Here is a tiny trained network, its code and every weight. The questions are about switching its units off for an input and a class, where a switched-off unit gives its printed mean instead of its output.

import numpy as np


def w(rows, s, z=0):
    codes = np.array(rows[::2]) - 128.0
    scale = np.full(codes.shape[1], s)
    scale[-1] = z or s
    return codes * scale


def f(y):
    return y / 2 * (1 + np.tanh(0.7978845608 * (y + 0.044715 * y**3)))


def log_softmax(a):
    a = a - a.max(-1, keepdims=True)
    return a - np.log(np.exp(a).sum(-1, keepdims=True))


def net(x, mask):
    res = np.array(x, float).reshape(1, 3) / 4 @ E
    y = f(res @ A[0][:, :-1].T + A[0][:, -1])
    res = res + np.where(mask, y, B[0][:, -1]) @ B[0][:, :-1]
    return log_softmax(res[-1] @ U[:, :-1].T + U[:, -1])


A, B = {}, {}
E = w([
[45,249,161,219,47,72,119,54],'x0',
[184,127,105,85,118,81,239,99],'x1',
[48,67,179,131,222,169,199,125],'x2',
],0.011)
A[0] = w([
[81,164,215,160,146,175,2,66,248],'n1',
[49,50,166,176,218,167,208,46,224],'n2',
[177,113,54,60,153,188,82,209,56],'n3',
[238,77,98,129,13,80,107,82,255],'n4',
[167,125,75,118,87,74,194,43,190],'n5',
[81,107,207,137,181,153,111,136,96],'n6',
[187,159,193,80,246,99,233,118,234],'n7',
],0.0076,0.0035)
B[0] = w([
[140,141,131,135,203,182,246,102,219],'n1',
[49,88,154,88,97,82,165,139,248],'n2',
[130,107,100,136,136,182,90,106,202],'n3',
[156,149,127,141,97,120,57,91,222],'n4',
[117,129,141,115,39,119,84,118,191],'n5',
[83,92,79,141,145,148,152,143,176],'n6',
[162,84,194,69,52,70,119,137,222],'n7',
],0.012,0.013)
U = w([
[166,224,88,107,38,100,36,115,120],'0',
[43,46,119,129,195,167,196,156,135],'1',
[207,15,102,63,173,187,53,156,65],'2',
[120,71,209,1,85,36,161,178,33],'3',
[117,238,151,135,168,167,167,105,254],'4',
],0.0073,0.0034)

Each question gives the input, the list of numbers given to net, and the class t.
The units are the neurons (one row each of A and B). Each row of codes is followed by its name. A weight is (code - 128) times the scale printed after its matrix; where a second scale follows, it is the last column's (A, B and U).
mask holds one flag per neuron, in row order. A switched-off neuron (its flag False) gives its mean, the last column of its row in B, instead of its output. The means were averaged over made-up inputs and are rounded, as every weight is.
A unit's drop is (log p(t) with every unit on - log p(t) with that unit switched off) / (log p(t) with every unit on - log p(t) with every unit switched off).
The circuit of an input: a set's keep is (log p(t) with only the set's units on - log p(t) with every unit switched off) / (log p(t) with every unit on - log p(t) with every unit switched off). Starting from all 7 units, units are removed one at a time, each time the one whose removal leaves the highest keep (on an exact tie, the one counted first), for as long as the keep stays at least 0.8.
circuit, biggest first: the units of the circuit, biggest drop first
most important unit: the unit with the biggest drop
top k neurons: the k neurons with the biggest drops, biggest first
drop of u: that unit's drop, to one decimal
input [-4,-1,-6], class 0: top 2 neurons -> n4, n1
input [2,-6,0], class 1: most important unit -> n4
input [3,-4,-6], class 4: top 3 neurons -> n1, n7, n5
input [-6,-8,2], class 1: circuit, biggest first -> n4, n7
input [-8,-3,5], class 3: top 3 neurons -> n7, n2, n1
input [-2,-2,8], class 3: top 2 neurons -> n7, n2
input [-2,0,-3], class 0: circuit, biggest first -> n1, n2
input [-5,5,-3], class 2: top 2 neurons -> n2, n3
input [-5,3,-5], class 0: circuit, biggest first -> n4, n1
input [0,0,-2], class 0: top 2 neurons -> n1, n2
input [-1,1,-1], class 0: circuit, biggest first -> n2, n1
input [-5,7,-4], class 0: circuit, biggest first -> n4, n5
input [-6,5,-1], class 2: top 3 neurons -> n2, n3, n4
input [6,1,0], class 4: top 2 neurons -> n7, n1
input [-7,3,-8], class 0: circuit, biggest first -> n4
input [6,1,5], class 1: top 2 neurons -> n7, n1
input [3,-6,2], class 1: top 2 neurons -> n4, n6
input [-5,4,-1], class 2: top 3 neurons -> n2, n3, n4
input [3,-3,-1], class 4: drop of n2 -> 0.2
input [8,-3,-2], class 4: drop of n1 -> 0.2
input [3,-2,0], class 4: most important unit -> n2
input [-4,0,6], class 3: drop of n7 -> 0.5
